Each row is followed by its class.
-33,3,1,-31,50,-40,38,-33,10,-24,-3,45,60,22,-37,37,-15,54,-19,-6,24,-39,54,4,-56,44,-14,-64,13,28,24,-13,-26
V
103,-19,3,34,-55,40,-28,29,29,-4,39,-22,-52,-11,31,51,-48,-75,9,9,-39,-33,-30,-55,72,1,-43,40,60,33,-22,71,42
Y
-6,-18,3,13,-46,11,-11,34,-9,4,-11,-5,3,-30,-2,-22,-17,-13,17,14,4,7,-22,-3,20,-13,6,-9,-32,-39,-4,2,16
Y
-13,-31,4,-28,-71,24,-21,34,-57,1,-42,14,17,-37,17,-24,-11,-20,53,-1,6,-8,-47,-17,2,-26,-46,14,-73,-7,-70,-4,-2
X
-8,29,-13,29,1,-8,-11,4,61,14,45,-47,-13,21,-8,9,34,10,-36,17,4,30,-1,6,32,1,44,16,48,-51,30,2,13
X
55,-16,7,-6,-8,3,-9,18,-3,-12,-11,-8,-9,-9,22,45,-34,-38,20,-1,-37,-57,2,-35,33,9,-30,7,17,21,-43,43,14
J
-49,3,4,-7,15,-9,-8,1,-44,-9,-24,23,30,-16,-1,-34,13,27,8,-10,26,10,-16,18,-21,-15,13,-31,-47,-51,-2,-39,-11
P
-34,-1,9,-38,26,-32,22,-28,-15,-22,-6,50,51,1,-40,30,-15,32,-6,-16,28,-32,38,5,-55,28,-8,-51,1,7,12,-18,-12
V
-51,9,1,-17,-63,0,-26,28,-39,-8,-36,1,4,-20,-13,-42,14,5,16,-9,16,36,-18,21,-14,-36,20,-15,-53,-41,7,-41,-14
L
-5,4,21,-6,-26,3,-10,7,-20,3,-17,-2,-1,-8,10,-21,-2,-2,6,5,-2,2,-7,0,-8,-14,-4,21,-36,-24,-12,-9,1
Z
25,31,5,23,27,-8,2,-23,46,8,59,-30,-21,21,-9,26,7,-14,-43,1,9,13,15,11,22,14,24,-4,74,-32,44,1,25
W
-13,6,0,11,35,-16,14,2,10,15,16,-3,15,19,-43,10,3,9,-15,9,0,-3,32,11,0,21,15,-27,23,-17,13,-12,-13
F
45,11,6,16,-62,20,-45,18,-11,-18,20,-31,-21,-15,-19,30,32,-37,4,6,-6,-27,-28,-8,47,-25,6,45,37,-13,-9,22,29
V
7,-49,4,-46,-23,-8,5,23,-36,-20,-49,31,29,-21,23,1,-58,-25,40,-13,-14,-47,6,-23,-7,5,-41,-18,-51,21,-50,17,2
J
51,-3,9,4,-17,17,-31,2,-10,6,19,5,-30,-19,20,9,-11,-25,10,-3,-14,-41,-20,-17,21,-8,-5,37,12,-1,-9,28,32
C
0,17,4,-3,32,-5,20,-22,31,0,21,2,12,23,-12,14,-6,-2,-30,0,14,16,18,9,-14,26,-11,-22,32,-9,31,-5,-6
W
-22,33,-13,14,62,-35,35,-27,79,-2,46,-20,22,47,-24,-3,11,18,-65,6,25,28,43,25,-4,37,43,-49,54,-40,77,-18,5
W
10,20,1,30,22,3,6,-5,45,22,37,-8,-16,10,-10,34,-19,15,-26,10,-4,13,8,-5,10,14,15,-6,36,-24,33,16,12
Y
22,34,14,16,26,-10,7,-22,49,9,32,-16,-19,33,13,30,-5,-6,-55,3,-19,2,25,-10,3,15,9,23,56,-10,31,8,13
Z
34,31,6,21,-19,19,-19,-5,42,3,39,-44,-31,6,5,15,19,-38,-35,4,-4,32,-17,8,38,-8,14,28,55,-27,32,9,20
W
-48,-29,-6,-18,-65,0,-13,43,-37,-5,-35,-3,33,-31,-4,-61,10,1,40,10,25,8,-32,7,4,-23,6,-18,-71,-50,-36,-29,-1
X
0,-21,-1,-14,-74,7,-26,30,-36,-34,-27,4,22,-31,-22,-17,12,-12,38,9,15,-22,-17,5,8,-22,-2,5,-38,-7,-21,-2,2
V
23,-3,-3,2,-13,3,0,2,22,-10,12,-10,4,1,-1,-5,-11,-21,-4,2,12,8,3,2,14,8,-10,-13,11,-8,8,8,9
W
19,-17,9,-11,-5,-4,0,16,-14,-5,-25,-6,6,-11,10,24,-21,-9,25,4,-26,-43,5,-14,14,4,-13,-4,-15,12,-34,23,-4
J
8,-21,3,-29,23,-27,33,-16,7,-23,-11,32,28,8,0,6,-41,7,-7,-11,-2,-31,13,-19,-15,36,-33,-47,-13,14,10,15,22
G
35,2,-5,15,-36,14,-23,17,18,11,19,-21,-21,-7,10,24,0,-25,3,10,-11,-2,-19,-25,34,-9,-9,32,16,-12,-33,28,17
X
92,-3,11,28,-58,26,-40,19,-7,-9,21,-48,-58,-12,17,20,7,-59,6,6,-36,-27,-57,-26,86,-25,-11,54,31,-15,-16,48,70
G
-51,26,-5,13,12,-2,-10,1,9,-10,-7,-9,15,-3,9,-31,38,19,-31,1,16,45,-17,20,-7,-14,35,-9,-9,-56,31,-41,-14
P
-78,20,-1,-7,31,-17,9,-9,-4,-11,-14,17,35,-1,-4,-35,27,36,-27,0,23,39,-3,31,-36,-3,29,-34,-35,-53,35,-55,-31
P
29,-3,-7,8,22,-4,-4,-6,21,-22,8,13,4,2,26,21,-19,-25,-26,-14,-7,-14,2,-27,12,9,-18,-8,26,17,-1,25,10
P
-6,19,8,-4,50,-27,27,-37,33,5,34,6,11,28,-17,21,-10,10,-35,-2,22,7,40,11,-23,34,13,-37,38,-16,40,-11,1
W
10,-22,8,-28,10,-14,12,2,-7,-8,-25,24,21,-8,3,34,-45,-1,24,-5,-16,-32,22,-19,-19,22,-30,-11,-17,13,-31,23,-15
J
33,0,9,39,-18,15,-11,20,13,15,21,-25,-21,-12,-7,22,-7,-11,3,25,-15,-15,-10,-16,34,3,0,7,24,-4,0,27,11
Y
13,-4,7,-4,-33,16,-26,10,-25,11,-11,17,-9,-31,1,-19,0,6,35,8,2,-9,-22,4,-6,-18,11,28,-46,-29,-14,7,3
C
68,-21,14,-19,-70,36,-36,10,-27,-37,-10,17,-7,-32,4,49,-19,-55,33,-13,-14,-50,-31,-43,16,-10,-65,32,15,49,-51,43,18
V
0,-17,21,-20,-2,-9,8,4,-53,4,-45,30,25,-7,3,-17,-28,26,37,1,4,-32,9,-4,-31,-2,-36,-9,-71,12,-43,0,-14
Z
1,-6,16,-4,13,-10,11,2,-23,4,-24,12,16,6,0,-15,-14,26,14,7,2,-23,16,0,-19,2,-18,-10,-34,2,-20,-4,-9
Z
35,-15,6,1,10,-2,5,11,-19,10,0,15,8,4,-28,29,-25,-26,16,0,-19,-41,18,-13,14,15,-24,-13,4,26,-33,26,-2
F
5,-11,0,-16,29,-19,18,4,7,-9,-18,5,17,9,10,30,-29,5,2,1,-20,-42,30,-17,-4,25,-16,-23,5,24,-17,17,-14
J
24,-17,7,-12,-64,4,-28,25,-49,-11,-19,10,-16,-21,-7,2,-25,-36,29,-18,-10,-19,-19,-9,12,-30,-18,-7,-19,2,-29,8,14
L
-12,16,7,6,26,-9,15,-18,17,6,27,-12,5,16,-20,-3,7,14,-20,5,23,20,15,28,-5,11,19,-30,23,-31,35,-26,0
W
52,-25,14,-21,-14,6,5,-6,-10,-20,-10,22,-4,-9,14,30,-42,-30,6,-12,-23,-35,-19,-38,8,18,-65,2,4,31,-19,42,30
G
-14,-16,7,-5,-18,-6,-7,18,-35,9,-7,8,12,-10,-37,-16,-5,-5,25,6,7,1,5,13,0,-5,11,-13,-21,-37,-17,-20,-6
F
42,3,-3,13,-24,2,-19,14,-7,-6,1,-8,-22,3,-6,26,-16,-18,2,-13,-19,-18,-2,-12,26,-13,-18,-10,23,23,-10,27,9
L
58,-13,4,12,-72,32,-47,46,-18,-6,-14,-42,-37,-29,20,12,-1,-50,44,13,-35,-16,-43,-16,62,-35,-6,63,-12,-23,-50,40,19
J
88,28,-17,47,-50,15,-51,20,56,-8,48,-60,-72,15,19,38,3,-72,-52,-14,-36,9,-12,-25,85,-29,17,45,102,4,25,51,60
L
-11,7,2,-32,102,-43,43,-59,41,8,22,74,31,25,-7,40,-54,53,-33,-17,15,-27,70,-10,-80,61,-9,-44,21,18,38,10,-15
C
31,14,4,6,-48,17,-34,9,19,-27,24,-26,-17,-11,-12,35,29,-40,-19,4,-10,-11,-19,-9,31,-16,2,39,52,-1,13,18,21
V
-30,10,5,-11,6,-12,12,-4,12,-18,-2,-9,7,5,-4,-20,14,10,-22,4,5,13,-16,6,0,9,10,-21,-9,-40,38,-19,16
G
-12,19,-6,-11,72,-36,30,-38,70,5,43,29,17,29,5,18,-23,20,-69,-5,2,-22,53,-6,-34,52,25,-34,60,-4,71,-4,6
C
20,22,5,48,-39,30,-33,25,34,15,36,-52,-44,-14,4,8,19,-30,-23,20,-13,30,-32,-2,53,-21,27,41,37,-41,29,15,30
Y
31,13,-10,35,-10,-1,-15,17,58,6,53,-46,-23,21,-25,14,16,-40,-41,12,-17,14,10,-2,54,6,40,17,81,-40,35,13,27
F
-48,-8,8,-35,44,-38,27,-6,-9,-5,-16,23,39,7,-9,9,-27,25,2,-6,4,-29,38,7,-35,28,9,-47,-13,-24,7,-22,-14
J
5,-13,10,-15,-57,10,-31,18,-55,-22,-19,10,17,-32,-31,1,14,-3,41,-1,17,-29,-24,6,2,-22,-12,10,-28,-16,-27,-1,6
V
35,-4,7,-20,33,-5,28,-33,10,0,6,38,17,17,-6,42,-50,2,4,-12,8,-13,28,-14,-31,37,-49,-28,6,35,-12,24,-10
W
36,-31,8,-14,-45,17,-10,18,-45,-16,-38,11,-5,-25,9,-11,-22,-6,50,4,-6,-20,-38,-20,16,-12,-47,9,-62,6,-45,24,19
G
4,-18,8,-31,-2,4,-5,-4,-36,5,-25,58,16,-27,4,-9,-36,23,39,-8,10,-25,-2,-5,-43,4,-24,-3,-56,0,-24,8,-11
C
4,7,-1,-18,-3,-7,1,-13,5,-24,-1,27,24,2,-25,38,-7,19,2,-5,14,-22,19,-9,-23,17,-17,-14,11,16,-1,7,-12
V
82,-6,-1,41,-1,15,-5,10,66,8,60,-23,-46,13,34,67,-45,-71,-48,5,-41,-37,16,-48,67,21,-20,21,97,43,23,65,47
Y
10,24,3,-2,29,-25,6,-28,34,-18,44,3,10,21,-32,57,4,3,-44,-8,6,-31,33,-2,-4,26,15,-17,79,3,39,6,15
V
19,25,-1,29,-1,12,-32,10,25,9,31,-37,-28,-1,7,-14,35,1,-26,12,-8,-5,-20,11,39,-14,42,30,34,-41,38,5,20
C
4,5,-15,10,13,-19,9,2,49,4,36,-15,8,17,6,17,-8,-17,-39,-2,-5,-17,12,-13,25,18,7,-17,43,-7,12,13,25
X
-40,-13,-4,-24,-4,-11,11,4,-10,6,-17,25,35,-11,-5,-7,-17,32,25,0,24,5,5,-4,-29,10,-19,-28,-47,-15,-28,-13,-22
X
-43,-11,7,-27,-1,-19,5,14,-27,-4,-28,2,23,-11,-3,-16,-9,17,19,2,4,-10,5,15,-12,-2,22,-23,-32,-47,-8,-30,-7
J
-13,-16,2,-29,52,-27,37,-21,0,8,0,57,37,21,-38,28,-49,20,5,-7,7,-12,54,-3,-49,42,-22,-46,-7,18,-5,-3,-27
F
25,15,2,18,-3,6,-5,2,16,2,20,-31,-11,10,-6,-1,14,-8,-10,13,7,5,-3,11,26,-1,8,-3,24,-11,11,4,6
W
35,49,-10,33,22,-18,-9,-19,73,1,55,-30,-42,40,-14,61,-1,-11,-67,-14,-19,17,27,-11,27,9,29,-3,94,-6,54,27,19
L
43,35,-1,23,9,-10,-15,-20,61,-18,69,-30,-25,21,-17,67,18,-19,-60,1,-10,-22,23,-7,34,11,26,16,114,1,47,22,31
V
-54,-14,0,-21,-59,8,-18,37,-41,2,-32,0,25,-34,-3,-49,18,1,39,12,22,14,-37,7,-4,-27,-1,0,-78,-48,-37,-28,-8
X
66,7,6,19,-40,37,-54,15,16,6,34,-24,-57,-18,34,12,13,-49,-10,6,-26,-16,-35,-22,46,-22,1,78,49,-10,9,38,37
C
-99,13,-9,-32,39,-35,34,-11,16,7,-2,23,54,17,-13,-22,3,47,-30,-2,37,22,27,12,-53,26,16,-56,-20,-39,25,-55,-26
X
23,-16,10,10,-61,20,-30,36,-49,-13,-30,-33,-19,-29,5,-35,24,-11,44,17,-5,-17,-56,-6,51,-31,-7,19,-52,-25,-30,9,30
G
